Below are the code and all the weights of a small trained network. Each question names an input and a target symbol and asks about switching units off, where a switched-off unit gives its printed mean instead of its output.

import numpy as np


def w(rows, s, z=0):
    codes = np.array(rows[::2]) - 128.0
    scale = np.full(codes.shape[1], s)
    scale[-1] = z or s
    return codes * scale


def f(y):
    return np.maximum(y, 0)


def softmax(a):
    e = np.exp(a - a.max(-1, keepdims=True))
    return e / e.sum(-1, keepdims=True)


def log_softmax(a):
    a = a - a.max(-1, keepdims=True)
    return a - np.log(np.exp(a).sum(-1, keepdims=True))


def net(x, mask):
    ids = ['ΓΞΦΩαβεζηστψ'.index(c) for c in x.split()]
    T = len(ids)
    res = E[ids] + P[:T]
    u = 0
    for l in range(3):
        r = res
        for j in range(3):
            rows = slice(2 * j, 2 * j + 2)
            q, k, v = (r @ M[l][rows].T for M in (Q, K, V))
            z = softmax(np.where(np.tri(T) > 0, q @ k.T / 2**0.5, -1e9)) @ v
            o = O[l][rows]
            res = res + np.where(mask[u + j], z, o[:, -1]) @ o[:, :-1]
        u += 3
        y = f(res @ A[l][:, :-1].T + A[l][:, -1])
        res = res + np.where(mask[u : u + 4], y, B[l][:, -1]) @ B[l][:, :-1]
        u += 4
    return log_softmax(res[-1] @ U[:, :-1].T + U[:, -1])


Q, K, V, O, A, B = {}, {}, {}, {}, {}, {}
E = w([
[194,64,58],'Γ',
[116,9,121],'Ξ',
[173,153,169],'Φ',
[154,113,180],'Ω',
[197,132,110],'α',
[149,137,124],'β',
[144,119,147],'ε',
[165,148,139],'ζ',
[17,133,100],'η',
[125,84,170],'σ',
[215,154,107],'τ',
[155,139,139],'ψ',
],0.016)
P = w([
[122,143,153],'0',
[139,112,168],'1',
[154,11,4],'2',
[98,236,81],'3',
[141,105,195],'4',
[124,31,10],'5',
[101,203,103],'6',
],0.011)
Q[0] = w([
[189,242,108],'0.h1',
[125,163,161],'0.h1',
[226,3,105],'0.h2',
[62,171,74],'0.h2',
[83,95,65],'0.h3',
[189,220,181],'0.h3',
],0.0066)
K[0] = w([
[54,144,48],'0.h1',
[114,125,79],'0.h1',
[254,169,250],'0.h2',
[80,99,98],'0.h2',
[91,178,56],'0.h3',
[233,103,90],'0.h3',
],0.007)
V[0] = w([
[220,195,161],'0.h1',
[175,123,177],'0.h1',
[1,227,142],'0.h2',
[39,68,94],'0.h2',
[187,125,248],'0.h3',
[70,187,251],'0.h3',
],0.0049)
O[0] = w([
[64,150,113,61],'0.h1',
[28,107,138,128],'0.h1',
[106,242,175,190],'0.h2',
[58,183,114,248],'0.h2',
[105,154,197,42],'0.h3',
[79,253,137,179],'0.h3',
],0.0047,0.0016)
A[0] = w([
[237,135,77,142],'0.n1',
[182,174,31,3],'0.n2',
[184,47,3,244],'0.n3',
[146,196,14,167],'0.n4',
],0.0049,0.0017)
B[0] = w([
[146,122,2,180],'0.n1',
[145,199,209,152],'0.n2',
[80,170,37,254],'0.n3',
[125,36,246,200],'0.n4',
],0.0064,0.0044)
Q[1] = w([
[2,208,156],'1.h1',
[135,71,106],'1.h1',
[184,195,74],'1.h2',
[104,196,113],'1.h2',
[25,222,72],'1.h3',
[213,15,128],'1.h3',
],0.0084)
K[1] = w([
[4,137,158],'1.h1',
[159,154,156],'1.h1',
[152,204,60],'1.h2',
[127,113,84],'1.h2',
[76,183,74],'1.h3',
[181,68,132],'1.h3',
],0.014)
V[1] = w([
[237,88,167],'1.h1',
[32,141,148],'1.h1',
[122,64,180],'1.h2',
[255,160,135],'1.h2',
[171,191,141],'1.h3',
[252,55,251],'1.h3',
],0.0074)
O[1] = w([
[142,196,62,51],'1.h1',
[135,89,179,177],'1.h1',
[72,171,111,122],'1.h2',
[160,154,104,80],'1.h2',
[121,135,146,94],'1.h3',
[47,254,98,2],'1.h3',
],0.0081,0.0067)
A[1] = w([
[25,195,245,195],'1.n1',
[195,238,145,70],'1.n2',
[19,195,129,251],'1.n3',
[155,75,254,64],'1.n4',
],0.0058,0.0027)
B[1] = w([
[108,233,188,211],'1.n1',
[251,241,131,154],'1.n2',
[2,175,82,170],'1.n3',
[140,151,235,254],'1.n4',
],0.0058,0.0074)
Q[2] = w([
[158,60,184],'2.h1',
[128,184,174],'2.h1',
[103,40,43],'2.h2',
[169,141,166],'2.h2',
[49,133,149],'2.h3',
[77,84,1],'2.h3',
],0.006)
K[2] = w([
[140,124,185],'2.h1',
[147,173,152],'2.h1',
[137,67,54],'2.h2',
[66,232,254],'2.h2',
[71,201,141],'2.h3',
[96,105,216],'2.h3',
],0.0066)
V[2] = w([
[192,165,1],'2.h1',
[38,125,234],'2.h1',
[33,120,137],'2.h2',
[164,83,66],'2.h2',
[107,62,182],'2.h3',
[229,162,163],'2.h3',
],0.0036)
O[2] = w([
[197,40,214,2],'2.h1',
[116,208,8,232],'2.h1',
[85,83,96,157],'2.h2',
[25,145,22,97],'2.h2',
[79,54,156,150],'2.h3',
[117,252,124,124],'2.h3',
],0.0037,0.006)
A[2] = w([
[165,61,128,132],'2.n1',
[255,131,135,255],'2.n2',
[182,58,48,23],'2.n3',
[228,226,122,56],'2.n4',
],0.0097,0.0048)
B[2] = w([
[85,255,102,226],'2.n1',
[25,58,127,240],'2.n2',
[190,209,115,253],'2.n3',
[228,46,149,224],'2.n4',
],0.0079,0.0073)
U = w([
[143,152,64,237],'Γ',
[20,48,50,199],'Ξ',
[254,189,193,2],'Φ',
[158,233,172,32],'Ω',
[174,79,130,156],'α',
[146,144,144,91],'β',
[137,183,152,76],'ε',
[199,148,160,128],'ζ',
[90,70,213,187],'η',
[29,213,133,8],'σ',
[205,59,142,119],'τ',
[175,160,160,104],'ψ',
],0.0087,0.0049)

Each question gives the input, a string of symbols that net reads in full, and the target symbol t.
The units are the heads (2 rows each of Q, K, V and O) and the neurons (one row each of A and B). Each row of codes is followed by its name. A weight is (code - 128) times the scale printed after its matrix; where a second scale follows, it is the last column's (O, A, B and U).
mask holds one flag per unit, layer by layer, with each layer's heads first. A switched-off unit (its flag False) gives its mean, the last column of its rows in O or B, instead of its output. The means were averaged over made-up inputs and are rounded, as every weight is.
A unit's drop is (log p(t) with every unit on - log p(t) with that unit switched off) / (log p(t) with every unit on - log p(t) with every unit switched off).
The circuit of an input: a set's keep is (log p(t) with only the set's units on - log p(t) with every unit switched off) / (log p(t) with every unit on - log p(t) with every unit switched off). Starting from the 12 units with the biggest drops (on a tie, the unit counted first), units are removed one at a time, each time the one whose removal leaves the highest keep (on an exact tie, the one counted first), for as long as the keep stays at least 0.8.
units of the circuit, in order: the units of the circuit, biggest drop first
k most important neurons: the k neurons with the biggest drops, biggest first
top k neurons in layer l: the k neurons of layer l with the biggest drops, biggest first
heads that matter: for each layer, one digit per head in row order, 1 if its drop is at least 0.15 and else 0, layers parted by /
input σ η Ω Γ ψ τ, target Γ: top 2 neurons in layer 0 : 0.n1; 0.n3
input Φ ζ Ω η Ω Ω ε, target η: most important neuron : 2.n2
input Ω ζ ε, target Γ: 2 most important neurons : 2.n3; 1.n4
input Φ σ η η Ω, target Ω: heads that matter : 000 / 001 / 000
input ζ η Φ η, target η: units of the circuit, in order : 1.h3; 1.h1
input α η Γ, target Γ: 2 most important neurons : 2.n3; 2.n1
input η τ α Φ η σ, target Γ: 2 most important neurons : 2.n3; 0.n3
input Γ Φ τ σ η β, target Γ: top 2 neurons in layer 1 : 1.n4; 1.n1
input σ α α σ σ η, target Γ: 3 most important neurons : 2.n3; 2.n1; 0.n3
input η τ τ Φ Ω, target Ω: 3 most important neurons : 1.n3; 0.n3; 0.n1
input Γ η η η, target η: units of the circuit, in order : 1.h1; 1.h3
input η ψ η η Φ σ Γ, target Γ: heads that matter : 000 / 100 / 000
input η ζ Ω ζ η σ ε, target η: 2 most important neurons : 2.n3; 2.n2
input η η η ζ, target η: top 2 neurons in layer 2 : 2.n2; 2.n3
input Ω σ η Ω, target η: heads that matter : 000 / 000 / 000
input η η ε σ, target η: 3 most important neurons : 2.n3; 1.n4; 2.n2
input ψ η ζ, target Γ: top 2 neurons in layer 0 : 0.n1; 0.n3
input η Ω ψ, target Γ: top 2 neurons in layer 0 : 0.n1; 0.n3
input η Γ α, target Γ: 2 most important neurons : 2.n3; 2.n1
input σ η Ω, target Γ: 2 most important neurons : 2.n3; 2.n2
input ζ σ Ξ σ, target Ξ: most important neuron : 1.n4
input Ω η α ψ τ, target τ: 2 most important neurons : 2.n4; 2.n2
input Φ Ξ η σ Φ ε ψ, target η: 3 most important neurons : 0.n3; 2.n2; 2.n3
input α Φ α τ σ, target σ: 2 most important neurons : 1.n3; 0.n3
input η σ Φ Ω, target η: heads that matter : 010 / 000 / 000
input σ Φ α, target Γ: top 2 neurons in layer 0 : 0.n1; 0.n3
input ζ η σ ζ ψ Φ β, target η: top 2 neurons in layer 2 : 2.n3; 2.n2
